Below are the code and all the weights of a small trained network. Each question names an input and a class and asks about switching units off, where a switched-off unit gives its printed mean instead of its output.

import numpy as np


def w(rows, s, z=0):
    codes = np.array(rows[::2]) - 128.0
    scale = np.full(codes.shape[1], s)
    scale[-1] = z or s
    return codes * scale


def f(y):
    return y / 2 * (1 + np.tanh(0.7978845608 * (y + 0.044715 * y**3)))


def log_softmax(a):
    a = a - a.max(-1, keepdims=True)
    return a - np.log(np.exp(a).sum(-1, keepdims=True))


def net(x, mask):
    res = np.array(x, float).reshape(1, 8) / 4 @ E
    y = f(res @ A[0][:, :-1].T + A[0][:, -1])
    res = res + np.where(mask, y, B[0][:, -1]) @ B[0][:, :-1]
    return log_softmax(res[-1] @ U[:, :-1].T + U[:, -1])


A, B = {}, {}
E = w([
[89,75,180,141,215,95,70,170,93],'x0',
[165,111,111,202,123,87,72,2,67],'x1',
[66,67,121,96,82,149,163,128,40],'x2',
[175,112,195,123,60,28,174,149,120],'x3',
[152,74,76,60,178,88,170,99,158],'x4',
[126,126,128,127,126,128,130,129,126],'x5',
[118,146,39,178,115,76,107,196,96],'x6',
[127,127,127,127,129,128,129,129,128],'x7',
],0.0053)
A[0] = w([
[143,121,120,174,122,85,96,21,85,4],'n1',
[199,190,137,182,176,91,83,111,226,75],'n2',
[170,193,50,130,11,169,174,62,160,14],'n3',
[150,127,196,120,71,2,145,107,114,69],'n4',
[162,154,133,153,151,115,111,119,178,62],'n5',
[139,107,246,103,149,184,159,38,142,61],'n6',
[150,124,189,124,78,17,148,114,118,72],'n7',
[133,105,225,109,140,175,149,51,152,42],'n8',
[105,86,207,154,248,74,63,166,68,47],'n9',
[85,39,102,97,52,167,158,103,2,104],'n10',
[118,137,3,207,119,45,123,195,82,86],'n11',
[146,116,123,180,121,81,96,17,85,14],'n12',
[135,133,178,84,89,86,167,191,160,165],'n13',
[98,185,224,225,42,189,66,143,94,71],'n14',
[107,144,64,130,185,201,83,70,108,75],'n15',
[135,57,52,54,189,44,161,54,165,45],'n16',
[109,139,72,132,175,195,89,79,114,72],'n17',
[103,127,77,121,181,221,117,143,143,141],'n18',
],0.0084,0.0016)
B[0] = w([
[108,136,140,89,123,170,158,218,155,226],'n1',
[69,174,191,165,185,54,111,124,134,234],'n2',
[77,2,161,73,106,116,173,66,134,251],'n3',
[150,107,116,238,110,179,119,120,112,228],'n4',
[101,142,148,141,146,98,122,118,122,151],'n5',
[132,160,95,81,66,123,30,125,134,212],'n6',
[144,109,115,224,115,174,118,116,110,212],'n7',
[130,149,100,94,80,122,52,118,129,187],'n8',
[84,32,149,72,80,120,197,49,153,219],'n9',
[84,189,199,179,204,42,107,114,170,251],'n10',
[146,169,114,58,57,149,9,102,140,254],'n11',
[108,135,140,88,133,174,155,234,154,237],'n12',
[119,124,128,161,132,186,139,189,127,199],'n13',
[217,151,37,84,205,101,192,113,85,238],'n14',
[152,109,125,224,100,162,123,124,112,222],'n15',
[200,162,62,94,187,106,185,114,71,241],'n16',
[150,110,126,209,105,153,123,122,114,203],'n17',
[146,117,148,183,102,161,145,188,120,213],'n18',
],0.019,0.0042)
U = w([
[159,100,126,229,101,169,118,121,102,101],'0',
[87,45,147,85,102,116,167,66,139,119],'1',
[141,174,99,86,75,125,34,109,133,100],'2',
[100,146,145,91,144,176,170,254,159,251],'3',
[199,156,66,112,192,100,169,103,82,79],'4',
[83,179,186,170,186,65,111,105,144,113],'5',
],0.01,0.0027)

Each question gives the input, the list of numbers given to net, and the class t.
The units are the neurons (one row each of A and B). Each row of codes is followed by its name. A weight is (code - 128) times the scale printed after its matrix; where a second scale follows, it is the last column's (A, B and U).
mask holds one flag per neuron, in row order. A switched-off neuron (its flag False) gives its mean, the last column of its row in B, instead of its output. The means were averaged over made-up inputs and are rounded, as every weight is.
A unit's drop is (log p(t) with every unit on - log p(t) with that unit switched off) / (log p(t) with every unit on - log p(t) with every unit switched off).
The circuit of an input: a set's keep is (log p(t) with only the set's units on - log p(t) with every unit switched off) / (log p(t) with every unit on - log p(t) with every unit switched off). Starting from the 12 units with the biggest drops (on a tie, the unit counted first), units are removed one at a time, each time the one whose removal leaves the highest keep (on an exact tie, the one counted first), for as long as the keep stays at least 0.8.
circuit, biggest first: the units of the circuit, biggest drop first
k most important neurons: the k neurons with the biggest drops, biggest first
drop when u is switched off: that unit's drop, to one decimal
input [8,-4,-3,7,7,3,2,-6], class 1: 2 most important neurons : n9, n15
input [-7,-2,2,-8,-1,-4,1,5], class 0: 3 most important neurons : n15, n18, n17
input [-3,-2,-6,-2,5,2,-7,8], class 2: circuit, biggest first : n6
input [2,3,-1,-1,6,5,-3,-5], class 4: 2 most important neurons : n16, n11
input [-4,-4,-7,-7,-6,6,-4,0], class 0: circuit, biggest first : n18, n12
input [-5,0,4,-5,0,1,-6,-1], class 2: 4 most important neurons : n6, n8, n9, n4
input [-3,-4,4,6,0,2,6,-2], class 0: 2 most important neurons : n13, n4
input [-7,5,8,-2,-6,6,3,-4], class 5: 3 most important neurons : n10, n9, n16
input [0,7,3,-3,1,8,-3,-8], class 3: 2 most important neurons : n12, n1
input [-5,-2,0,1,3,-3,-6,5], class 2: 2 most important neurons : n6, n9
input [6,-6,0,-1,-1,-4,7,0], class 2: 4 most important neurons : n11, n3, n12, n1
input [3,3,-7,-4,-4,7,-1,-1], class 5: 2 most important neurons : n2, n16
input [2,-6,5,6,-1,-8,2,8], class 0: circuit, biggest first : n12, n4
input [-8,3,-3,5,3,-3,8,3], class 1: circuit, biggest first : n3
input [-5,8,2,1,7,1,0,-5], class 3: 3 most important neurons : n12, n1, n14
input [-5,7,7,3,6,-2,-2,4], class 3: 3 most important neurons : n12, n1, n2
input [4,6,3,3,1,6,-3,1], class 3: 3 most important neurons : n12, n1, n3
input [3,-6,-6,6,6,5,-5,-8], class 0: 2 most important neurons : n13, n12
input [3,-3,7,-1,-3,-1,-7,-5], class 2: 2 most important neurons : n6, n8
input [-8,-2,-4,-3,-5,3,7,-5], class 1: circuit, biggest first : n3
input [8,4,2,-7,-3,4,2,-5], class 1: drop when n13 is switched off : 0.1
input [1,-3,4,-1,-4,-1,3,-2], class 4: drop when n6 is switched off : 0.2
input [-6,4,-8,-1,-3,-1,-5,-5], class 5: drop when n11 is switched off : 0.2
input [-1,-1,7,5,-1,6,-4,-3], class 5: drop when n8 is switched off : 0.0
